Each row comes from the steps of one path. Every step used is in the known rows, and no mark comes twice. Write the path behind each row, first mark first.
Known rows:
tekek -> sada -> falo -> musep -> bevi -> parub -> vodav -> zalor: [ 144   16  219  197  168  161  129  267 -196  279   85  454   42   79
  -14 -140  198 -212    0   17  202  183   10   94 -424  172  187  -42
  189  -67  247   60   32  -53 -381   33 -291 -179  -27  -44   85  152
  -61 -211  -20  -21  235   69 -140  201  107  294   49  173]
sada -> tekek -> dabu -> falo -> musep: [ -66   61  -46  234  106   77   88  115 -150 -201  153  119  384   31
  -80  -59   55   -8   62  -39  -14   10  -65   26 -258   12  -25  -57
 -138   12  -87  255  -81  -32 -298  360  -24 -206   28  -77  128   30
 -121  -91  -29 -106  -27    5 -146  150   74   20  272   83]
satama -> bevi -> dezoma -> dabu: [ -85 -235    8 -280  -63  163 -151  -99   33  136   34 -111  -42  -41
  -28  150  140 -171   59 -202   15 -124  -58   31  137  -14  213  102
  117    5   49  -14  -67 -193 -262 -356 -136  -66  -35  -17  349  171
  -46  -18  -37   50  178   35   51  -62 -264   95 -108  129]
satama -> parub -> dezoma -> zalor -> nofanum -> tupub -> vodav -> roku -> sada: [-213  -41  154   93  287   -9   68  167 -219  473  148  434 -269  134
 -105  231 -324 -364   60   -7 -163   25 -172   -9   15  -36   -3    8
  314 -111  206 -110  -69  228 -277 -340 -135 -194 -197  -23  382   15
  -95 -339  -10  -23  276   60   88   70   46  224  103    7]
tekek -> dabu -> falo -> musep: [  36  -22  -36  156   46   38   14  100  -79 -211  113   12  378   23
  -87  -34   82  -89   99  -42   12   -6  -94    5 -200   55  -38  -70
 -124   41  -72  193  -87   86 -304   73  -80 -159   41  -60  148   46
  -52 -151  -50  -88   35   44 -116  172    8   -8  268    8]
sada -> tekek -> dabu -> falo -> musep -> bevi -> dezoma -> zalor -> vodav: [ -62 -111  -47   89  338  168    5  150 -305   87  158  460  191   -4
 -183 -143  173 -242  151 -189  286  152  -64   40 -196  -54  242   73
  114  -77  216  153 -326 -198 -488  -36   48 -251 -124  -52  330  105
 -127 -210 -118   62  205   70  -94  109  140   49   72  -16]
nofanum -> tupub -> vodav -> parub -> satama: [  -1  -57  -38    9  227  -71  100  197 -112  192   54  311   34   49
  -68  244 -131 -174  -23   48 -144 -102   16   33   29   32  179   60
  200   33   46 -127   14  134 -111 -413 -142   76   35  -42   32 -132
  181  124  -57   65  171  -21   37   93  141  168  -63  358]
satama -> dezoma -> dabu -> tekek -> sada -> falo: [ -64  -27  -72  -73  -79  251   14   -3  -38  267   76  -90  118   88
  -16  -23  -79  -35   99 -160  135  -68  -32  109 -176 -142   62    6
   45  -24 -106    5   34 -230  -55 -108 -139  -96  -51  -18  130  164
    1 -466  -42  -18   43   73   -2  -38 -165    5   73  270]
satama -> dezoma -> dabu -> tekek -> sada -> falo -> musep -> bevi -> parub -> zalor: [ -61  -18  -37  -98   29  180  108  147 -112  166   34  278  110  123
   12  -41  253 -155   49 -208  118  112   -1  111 -174  -16  283 -151
  120 -122   58  168 -149  -20 -271  -67 -257 -197    6  -21  307  119
 -117 -343  -43  -99  231   82 -169   74  -82  105  195  296]
sada -> tekek -> dabu -> falo -> musep -> bevi: [  24   84    0  124  166  154   74  126 -210 -168  113  393  476   32
 -107 -170  179  -32   91    7  158  122   -1   68 -320  -86   37  -69
  -57   17  -13  234 -224 -105 -332  368  -28 -403   65  -36  168  -35
 -136 -153  -72  -56   99  -61 -140  126    1  -11  105   72]
vodav -> parub -> satama -> zalor -> nofanum -> tupub: [  56  -37   28  -99  408  -80   77  191  -76  146   -3  279  152  128
   31  388 -124 -162  -32  -35 -321 -235  -62   86  106   36   21  113
  250   33  100    1  -44  214 -325 -390 -125   64  144    7  104 -115
   38   10  -92    0  204   21   94  295  123  130   90    4]
zalor -> vodav -> roku -> sada -> tekek -> dabu -> falo -> musep: [-103   72   64  347   17  178  224  178 -373  104  236  299  302   48
 -182  -76   -6  -69   96   37   86   92 -111   49 -394  -99  -31  -77
  -10  -55   36  212  -86  -88 -244  130  -78 -347 -149 -128   17   54
 -164 -314 -128  -87  -47   17 -100  133  195  109  230   40]
tupub -> vodav -> roku -> sada -> tekek -> dabu -> falo -> musep -> bevi -> dezoma: [-175  -82   59  138  172  264  -47  126 -269  161  273  645  398   -2
 -210 -109   48 -259  115   28  271  239  -42   35 -364 -192  136  -46
   92  -59  148   92 -150 -159 -403  106 -180 -545 -111  -72  223   91
  -96 -201 -130   -4  190  -63  -97  -18  138   51   98  137]
nofanum -> tupub -> vodav -> parub -> satama -> dezoma -> tekek -> sada: [ -69  -86 -129 -126  252   17   84  161 -100  273   64  401   90  120
  -68  202 -314 -235   19  -21 -188  -15  -63   66   49   25  257   45
  283  -57  108 -171  121  189  -63 -362 -185 -200   12  -87  405  -22
  174  -99  -53  -32  129  144  122  -27   89 -108   36  677]
bevi -> dezoma -> tekek -> sada -> falo: [-173  -84  -22  -80   67  216  -22  100  111  230  143   74   91   27
   -5 -203  -86   24   83 -215  179  -64  -19   88 -126  -11  188   63
  146  -35  112 -119  177 -214 -190   63  -59 -183   19  -69  147  169
  -31 -121  -14   37   42  139 -108  -22 -133  -24   92  329]
nofanum -> tupub -> vodav -> parub: [ -24  -15  -22  -21  164  -22  131   64  -77  307   89  285   33   -8
  -21  214 -160 -176   37  130  -60 -116  -38  -31   25   29  141   81
  109  -24  -10  -63   25  149 -121 -303 -114   25   -4  -34   38 -124
  131  -55   -5  -27  109   53   65   57  301  -22  -13  185]
zalor -> vodav -> roku -> sada -> falo -> musep: [ -95   -5  109  266  -85  196  130  180 -224  310  115  246  169  -16
  -98 -120  -42 -181   49  -53  135  -23  -78   66 -275 -131   26  -98
   29  -95   32   61  -46  -89 -228 -228 -116 -279 -145  -88  -38   29
  -79 -441 -124   65  -89   36  -88  147  137  257   95   93]
tekek -> sada -> falo -> musep -> bevi: [  71  -19   83    1   -5  217   60  172  -76   16   28  323  365   19
  -65 -215   54 -183   69  -73  302   66   43   97 -314  -65   81 -111
  -26    4   33   34  -92  -92 -344 -125 -127 -400   74  -10  154  -22
  -11 -422  -86   55   68   -1 -144  174  -64   77   60  245]
tupub -> vodav -> parub -> dezoma: [-131   45   27  -24  105  -23   75   64  -82  129   78  290  -24  -45
    4  147 -121 -196   31   24   43   18  -50  -23  111  118  110   93
  127  -75   -7  -74  105  102   72  -91  -62   60  -32    2   89   17
   65  -77   19    6  226   90  -33  -85  143  164 -166  184]
tekek -> dabu -> sada -> falo -> musep -> bevi: [  17  -31   92   92   43  198  -19  145   -6 -120  100  310  498  -10
  -82  -79  116  -84   80 -120  236    8   29   81 -287 -126   20 -111
  -70   79  -34  165 -239 -229 -274 -100  -76 -462   57  -23   70  -30
  -67 -279  -94   80  145  -61 -193   93  -81   33   61   19]
musep -> falo -> sada -> tekek -> dabu: [-245  -20  113  132    3  109  106   85  -41 -156  107  391   52   29
 -105   53   55   73   53 -112   51   59   14   24 -298    3   84    0
   37   48  -54   46  -44 -396 -259  391  -17 -312  -85    2  131  -80
  -86 -146  -37  -62   30  -98 -103   72  152   19  192  330]
satama -> zalor -> dezoma -> dabu -> tekek -> sada: [ 120   89  -23 -259 -172   79  154    7 -121  326   42 -185   60  109
  -27  180 -196  -38  101 -127  137  174 -144   90 -117 -129  -24  -67
  133  -24  116  -20  -67  -97   11 -399 -139  -36 -105    0  289  149
  -63 -333  -76  -43    9   85    7   32 -131 -172   72   39]
nofanum -> tupub -> vodav -> roku -> sada -> tekek -> dabu -> falo -> musep -> bevi: [ -41   59   74  268  205  190  136  170 -319  208  238  702  462   87
 -225  -94  -19 -218  143  128  120  187  -51   43 -419 -235   27 -101
   67    3  150  161 -270  -34 -409   72 -191 -571  -60  -84  230  -93
 -128 -294 -117  -78  117 -110  -77  118  176  -15  133  160]
satama -> dezoma -> dabu -> tekek -> sada -> falo -> musep -> bevi -> parub: [ -16  -99  -83 -262   19  247   38  141  -77  305   30  213  112   68
  -24  -82  200 -114  127 -110  172   50  -78   99 -235  -93  191  -65
  -49 -149 -151   66 -178  -98 -273 -115 -190 -291   10  -39  233  110
  -19 -338  -88   -6  189   52  -35   26 -165   43  171  364]
tupub -> vodav -> parub -> zalor -> satama -> dezoma -> bevi: [ -18  -86 -257 -149  226  -36  -56   93  -76  316  -95  409  110   35
  -29  206  -87 -209 -123   -4  -85   -7  -20   95  160 -149  259  -47
  235  -84   44   19   21  149  -32 -517 -149 -221  -22  -14  328   15
   24 -155  -23   17  372  164  116   27   -5  275  -70  141]
dezoma -> bevi -> parub -> zalor: [ -36  -40  -98 -124  104  -79   51   67   51  172  -18   80 -232   53
  -14   26  198   12  -99  -83  -72   38   26   30   43   78  152  -74
  135  -76  185  107   -2  142 -133 -118 -119   -1   11  -31  169   70
 -160  202   51  -89  277   91 -134   12 -134  256  127  -41]
dezoma -> tekek -> sada -> falo -> musep -> bevi -> parub -> zalor -> nofanum: [-155  -39   37 -215  248  130  134  360   13   76   19  428  217  149
   62  -60  139   36    4 -232   78   27  -24  118 -153   95  125  -99
  213 -167  154  137  -40    3 -377   52  -30 -290  109  -68   77   -4
 -250 -382   -4  -91  224  104 -243  167   40   70  308  176]
bevi -> dezoma -> dabu -> falo: [  51 -131  -91  -26   24  168 -115  -51  -15  201  110 -178   50  -13
  -14  -73  184  -22  103 -173   65   -2 -106   -2  -18   22  176   91
   47   27  -62  -52 -136 -166 -186   -5 -103   39   32  -43  209  209
  -25 -140  -29   34  168   81  -82   26 -160   54  102   35]
roku -> dabu -> tekek -> sada -> falo -> musep -> bevi -> parub -> vodav -> nofanum: [  66   27    0   52  277  214   94  287 -299  293  158  508   54   53
  -30    5  131  -12  128  -94   36   25  -78   92 -428  -32   37   17
  143  -85   15  129   94  -85 -338  178 -336 -133  -50  -50 -262   74
 -153 -279  -71  -29  115 -105  -93   67  109  160  111   53]
dezoma -> bevi -> parub -> satama -> zalor -> vodav -> roku: [  26  -60  -81  -99  263  -54   16  134 -276  413    9  270 -175   46
 -141  120   48 -201  -27   98  -76  -54  -49  114 -151  -18   -4   18
  302 -140  209  -28  -95  145    7 -446  -98  -93 -199  -37   32   61
  -32  219  -96   52  388   70   79  118 -126  455 -185   37]
dezoma -> dabu -> tekek -> sada -> falo -> musep -> bevi -> parub: [  16  -32   -7 -259  -64  221  160  211  -62  341   61  124   68   58
  -40 -165  186    8  139  -84  233   76  -64   92 -326  -53  146  -84
  -72 -111 -115   47 -168 -177 -278 -128 -157 -222   19  -57   88   66
  -77 -267  -64  -16  147   23 -135   54 -155   22  192  286]
tupub -> nofanum -> vodav -> parub -> satama -> musep -> falo -> sada -> tekek: [ -72  223  -48  400  352   42  146  350 -187 -135   82  511  132   33
  -81  290 -238 -277   30 -157 -292 -100  -56    5 -169  136  204   77
  135  -74 -109  -68 -154  -18 -309  421 -178 -455  -53  -25  240 -157
   89 -152 -126    9   99  -57 -200  247  419  266  140  553]
tupub -> vodav -> parub -> satama -> zalor -> dezoma -> tekek -> dabu -> sada -> falo: [-139   48    8 -123  209   69  -37  191  -17  213  202  192  360   68
  -43  348 -185   -5   38 -224  -15 -160  -81  135 -128 -118   48   -8
  339    1   79   -2  -86 -180  -82 -316  -24 -231  -56  -75  150   55
   10  -81  -95  112  303   96 -132   55 -148  136 -115  174]
satama -> zalor -> dezoma -> bevi -> parub -> vodav -> nofanum: [ 169  -23 -127  -94  416  -33  -85   76 -142  478   27  298 -129   32
   58  335  -27 -109  -38 -116 -142  -53 -155   67  -20    6  -12  112
  303 -144  259   61   40  171 -248  -25 -223   57  -41  -14   81  151
 -179   54  -31   78  285   51   37  187    8  341  -74 -198]
nofanum -> vodav -> roku -> dabu -> tekek -> sada -> falo -> musep: [ -93   54  -18  245   33  209  225  245 -211  220  188  192  255   40
 -127 -147  -92 -159  215  -82  146   42 -111   33 -454  -64  -90 -197
  -22  -15  -71   24   15  -83 -111 -102 -233 -350 -190  -62 -142   58
  -62 -315  -84 -113  -72  -42 -155   76  140  182  193  121]
tupub -> nofanum -> vodav -> zalor -> satama -> dezoma -> tekek -> dabu -> falo -> sada: [ -30   64  -88  182  370   51   -3  258   53    7   80  311  300  126
  -77  144 -139 -136  171 -153 -192  165 -244   -1  -64   71   74   38
  267  -72  158   -6 -103   58 -289  239 -121 -553 -109  -42  322   47
   19  -80  -92  -69  266  183 -120  168  341    0  277  211]
tupub -> nofanum -> vodav -> roku: [ -51   71  -31  277  343   63   62  128 -128   79  107  208  -20   42
  -64   68 -244 -288  151   61  -97    0  -98  -59 -149   94 -184    6
  131  -93  135  -92  -55  145   64  116  -67 -174 -212  -19 -241  -12
  -20  -36    0  -56  136  -45  -35   97  323  145  -16  -24]
tupub -> nofanum -> vodav -> zalor: [  33   83   67  281  300   36    9  129  -51  118   61   95   11   45
   29  106 -123 -278   79   49 -112  134  -95  -55  -69  191  -95   22
  202  -69  283   37  -35   71  -73  -16  -99  -66 -167    1  -44   17
    2   -7   15  -84  202   15  -83  111  383   90   64 -149]
nofanum -> tupub -> vodav -> roku -> sada: [ -81  -16  113  161    1   58   83   55 -145  453  154  339  -31   67
 -146   82 -238 -205   54  145  -38  100  -63  -28 -133 -181  -22  -54
  141  -27  185  -88  -36   68  -83 -345 -198 -219 -157  -61   75  -51
    1 -203  -64  -30    9  -52   74  -28  183    6   37   86]
zalor -> satama -> musep -> falo -> sada -> tekek -> dabu: [-158   39   38  260   57   37  112  259  -36 -247   51  480  228   60
  -70   70  -32   83   43 -111  -41  -63   -4   73 -217  -52  171  -16
    3   56 -108   81 -148 -335 -249  270  -47 -455  -49    2  204 -109
  -62 -172 -134  -24   38  -84  -15  229   51   66  200  356]
musep -> bevi -> parub -> satama -> zalor -> vodav: [  64  -36   40 -223  169  -49  -40  183 -236  120  -33  343   -4   55
  -65  103  240 -174   27  -23   13  -12    6   95  -86  -79  157   42
  239 -106  212   30 -252  111 -223 -415  -23  -87  -63   -7   48  -72
   75  188 -164  148  332  -13  -66  170  -38  223 -246   53]
roku -> dabu -> tekek -> sada -> falo -> musep: [ -60   23  -24   37  -96  176  110  174 -127   54  105   32  214   24
  -94 -110   -9  -25  118 -126   95   19  -66   76 -330 -110  -25 -134
  -76   12 -126  113   53 -128 -228 -170 -176 -213  -73  -49   -7   48
  -50 -362  -66  -66 -125  -29 -117   19  -58   16  262  153]
zalor -> dezoma -> dabu -> tekek -> sada -> falo -> musep -> bevi: [ 117   16  -38 -134  -81  284  155  157 -118  307   23  188  357   44
  -45 -143   43  -44  155 -211  443  189  -83  148 -276 -206  104 -131
   63  -22   36   28 -228 -297 -201 -235 -121 -322  -13  -14  204   65
 -139 -576 -114   90   16   -8 -109  108 -174   -3   81  199]
dabu -> falo -> tekek -> sada: [  52  114   53   63  -48   97  304   61  -66   99   88   86  192  109
 -107 -113  -81    1   51   61  166  164  -33    5 -248   59   40 -107
  -97   -7   -1   21   66  104 -162  218  -77 -245   53  -94  348  101
   32   13  -48  -46   74  141 -137   71  278 -115  303  193]
satama -> zalor -> dezoma -> dabu -> sada: [ 136   12   15 -111 -109   68  -30  -55    5  245   34 -199  106   17
   35  331  -72  -31    5 -245  -14   71 -152   29   51 -117  -10  -72
   94   36   22  -17 -314 -198   71 -469  -61 -113  -57  -12  295  125
  -57 -265  -69  124  115   52  -82   44 -166   -6   -7 -126]
dezoma -> dabu -> tekek -> sada -> falo -> musep: [  -8   12  -26   22 -169  185  154  142  -74  202   70 -111  230   29
  -36  -99 -110  -78   90 -162  123    4  -83   83 -276  -47   38 -112
 -105  -20 -134   80  -37 -184 -207 -205 -159 -124  -23  -61  143   86
  -74 -463  -30  -30  -94   61 -148   90  -39   -3  238  275]
satama -> musep -> falo -> tekek: [ -24  126    8  298   84   -8  117   46 -100  -27  -35  395  199   10
   -7  -29   36 -114   19   57  -49  -48  -19    4  -98   58  184  -99
  -63  -40 -154  131 -206   13 -107  352  -65 -250   -2  -34  524  -46
  -18   35  -67  -15  104   -8   33  118  263  -71  171  201]
zalor -> dezoma -> tekek -> sada -> falo -> musep -> bevi -> parub: [ -26  -46  -54 -290  116  200  126  270   36  332   48  344  122   65
    4 -180  155   60  128 -183  311  114 -111  113 -200  -40  195  -84
  101 -167   99  -51 -105  -86 -276   15  -32 -372   48  -80  192   71
 -114 -177  -84   70  119   91 -110  123 -199   45  171  358]

Write each row's path:
[-422  -78  287  100  145  157  402  279  -12  248  211  480   21  183
  -64    2   82   72   99  -94   62  -29  -37    0 -337   85  -39 -216
  106  -95  146  172  -35 -103 -368  171  -60 -303 -129 -106  -69   49
 -249   98  -84 -134  268   -6 -197  144  401  297  355  -57]
bevi -> parub -> zalor -> nofanum -> vodav -> roku -> sada -> falo -> tekek -> dabu
[-162   68   55  284   41  129  105  150 -301   82  260  319  360   54
 -195   -1 -123 -153   70   92    2  125 -100    4 -410 -100  -92 -130
  -35  -59  -12  190  -81  -12 -268  150 -124 -383 -142 -117  128   30
 -117 -316  -65 -133   16  -17 -111   64  185   66  230  140]
tupub -> vodav -> roku -> sada -> tekek -> dabu -> falo -> musep
[  75   10    4  -27   58   62  100  146 -123   66   30  180   55   72
   12  -90  418  -69   27 -141   11  141  -34   26 -124  126  251 -145
   91  -69   60  157 -290   67 -304   44 -171  -88   76  -41  274   56
 -160 -147   -9 -100  281   65 -247  173  -84  154  187   87]
dezoma -> dabu -> falo -> musep -> bevi -> parub -> zalor
[-103 -109  -22 -131  202  142   46  197  -27  156   61  137    0   41
   25  304  -15 -309  108 -277 -137 -153 -119   34  183   69  353   87
  282  -40  171  -52  -49  -50 -355 -467 -223 -113  -51  -46  198   98
  -35  -52  -63   17  354   96  -72  169   89  228  -34  122]
tupub -> nofanum -> vodav -> parub -> zalor -> satama -> bevi -> dezoma -> dabu
[ -72  -11   48  226  108  -11  102  226   18 -159  110  318  192   90
  -96  208   96   22   15  -59 -101  -82   -8   30 -183   72  149 -102
  -88   54 -156  138 -245 -104  -90   50 -110 -316   19 -100  325   13
   27  275 -136   37  310  -63  -95   65   50   21  293  215]
bevi -> parub -> satama -> musep -> falo -> tekek -> dabu -> sada
[ 210   39  -46   46   45  140   83   99 -180   67   -9  242  357   45
   -8  -83  284 -114   72 -231  239  255  -83   76  -93  -43  192 -171
  171    2  151  115 -376  -47 -245  -63 -125 -229   53   -7  385   53
 -195 -444  -75   26  156   29 -192  220 -118  104   87   16]
parub -> zalor -> dezoma -> dabu -> falo -> musep -> bevi
[  -8  -35   20   29  106  219   81  154 -106  713  144  275 -218   75
 -118  -61   20   24   24 -139  186   -9  -96  118 -276 -210   65  -13
  236  -95  181 -114   35 -146 -237  -78 -207 -239 -124  -96  -25  227
 -209 -210  -81  123  147   31  -27   53 -263  528  -27    8]
zalor -> dezoma -> bevi -> parub -> vodav -> roku -> sada -> falo
[ -75   24   90  -70   45  181  133  218 -150  110  183  353  155   83
 -123 -126  264   73   90   10   83  137  -62   39 -349 -105  104  -79
 -111  -87  -35  185 -183  -79 -479  253 -103 -416   58 -104  143   22
 -131  -44 -121  -75  133  -40 -149   74  -68   43  283  109]
roku -> sada -> tekek -> dabu -> falo -> musep -> bevi -> parub
[ -60  -65   74   34  237  198  -31  124 -200  148  208  375  140   49
 -210 -132   56 -235   96 -188  129  258  -78   23 -214  -94  200  -28
   47  -24  177   92 -262 -190 -626   41 -116 -366  -17  -47  603  182
 -142 -239 -116  -26  155   57  -61   27  -63   -9  236   -4]
roku -> sada -> tekek -> dabu -> falo -> musep -> bevi -> dezoma -> zalor
[  42 -126    3 -195  -41  100  148  122  -69  212  -55  193  -83   42
   64   28  326  -22   29 -282  149  210  -93   52   10   55  244 -183
  176  -82  154   51 -343 -139 -181 -297  -93  -43  -31   -8  279   64
 -216 -264  -47   36  159    5 -102  165 -182  176  121  138]
falo -> musep -> bevi -> parub -> zalor -> dezoma -> dabu
[ -95  -66   -2   18   92  139  -24  278  -36  163  -34  562  216  127
   36  -54  246 -134  -22 -193   21   61  -22  128  -10 -240  366 -162
   95 -107   62   86 -133   32 -376 -180 -203 -388   85  -33  255   37
  -30 -258 -156   81  205   54  -47  212  -78  272  164  197]
roku -> sada -> falo -> musep -> bevi -> parub -> zalor -> satama -> dezoma
[ -46   51  -55  -90  135   18  309  171  -52  377  111  359   61  125
   -1  167 -268  -70   53 -126   94  145  -94   55   44   45  257  -47
  394  -59  364 -114  107  112  -46 -308 -131 -119  -34  -81  329   -1
  -57 -230   -6  -83   50  183  -46   70  183 -171  130  369]
nofanum -> tupub -> vodav -> parub -> zalor -> dezoma -> tekek -> sada
[ 114   57   63   43    6  250  194  165 -114  231   51  299  354   -6
   42   69  158  -86    3 -287  266   91  -38  122 -121  -40  249 -165
  180   15   21   65 -289 -264 -162 -259 -158 -291   64  -17  245   54
 -146 -549  -86   98  181   70 -218  183  -68  218   43   90]
vodav -> parub -> zalor -> dezoma -> dabu -> sada -> falo -> musep -> bevi
[  46  102   54  -71  -31  259  263  189 -184  278   76  295  271    6
  -36 -143   -1 -147  136 -113  290  109  -64  133 -231   -7  182  -43
   48  -28  -92   16  -69 -206 -164 -118 -218 -241   58  -11  248   81
  -84 -498  -71  -10  152   85 -122   35  -97   94   11  320]
vodav -> parub -> dezoma -> dabu -> tekek -> sada -> falo -> musep -> bevi
[ -48  -39   21  -38  349  122   84  273 -240   -5   63  485  122  122
  -35   19  413    8   50  -53  -13   92  -68   59 -231   94  -33 -126
  239 -102   37  176 -166   87 -242   94 -116 -220  -21  -21 -136   19
 -256 -341  -46 -172  336  -40 -101  152    5  272  292 -174]
vodav -> roku -> dabu -> falo -> musep -> bevi -> parub -> zalor -> nofanum
[ -95  106   78  333   33  159  183  142 -274   37  239  222  307   69
 -159  -70  -52  -45   60   55  -21  102  -99   39 -385  -55  -86 -120
  -64  -11  -28  187  -36  -59 -244  303 -136 -347  -64 -105  127   86
 -167 -238  -81 -156  -51    4  -73  108   70   84  302   70]
vodav -> roku -> sada -> tekek -> dabu -> falo -> musep
[  29  -76  -25  -57   34   88  -43  221   13  232   55  -53  200   43
   25  242   90 -117   -4 -372  -67  -87 -152  102  -96  -50  101 -124
   38  -38  -57   31 -314 -124 -280 -455 -139 -130   20  -70  267  124
  -27 -142 -121  205  180   44 -220  265 -257  364  157  203]
bevi -> parub -> satama -> zalor -> dezoma -> dabu -> sada -> falo -> musep
[ -20   16  -74  -37  141  210  143  178 -217  508  178  208 -215   95
 -190 -137   38   74  114  -27  126  -25  -40  132 -494 -128  -12   -9
  169  -38   14  -33  161 -167 -111  -42 -275 -195 -187  -81 -203  209
 -163 -148  -16  -73  179  -10  -34  -99 -252  330   30   92]
dezoma -> bevi -> parub -> vodav -> roku -> dabu -> tekek -> sada -> falo
[-110 -154  -28  -82  513  176  -81  206 -141  -25  119  435  310   76
 -106    3   84 -145   83 -221  130   97  -85   50 -144    7   38   65
   93  -67   89  167 -266 -185 -579  144   65 -270   37  -16  308  111
 -225 -372  -63  -26  267   37  -42  129   61   35  295 -126]
sada -> tekek -> dabu -> falo -> musep -> bevi -> dezoma -> zalor -> nofanum
[  58  -58  -36   42  282  122   61  280 -100   68   19  363   83   12
   57  109  -11 -301  103 -222 -107  -66  -74   28  105  105  393   20
  241  -37  122  -34 -317  -58 -282 -373 -233 -231  -26    4  228   27
  -27 -200 -130   34  347   36  -57  231   68  160  -18  127]
tupub -> nofanum -> vodav -> parub -> zalor -> satama -> musep -> bevi -> dezoma -> dabu
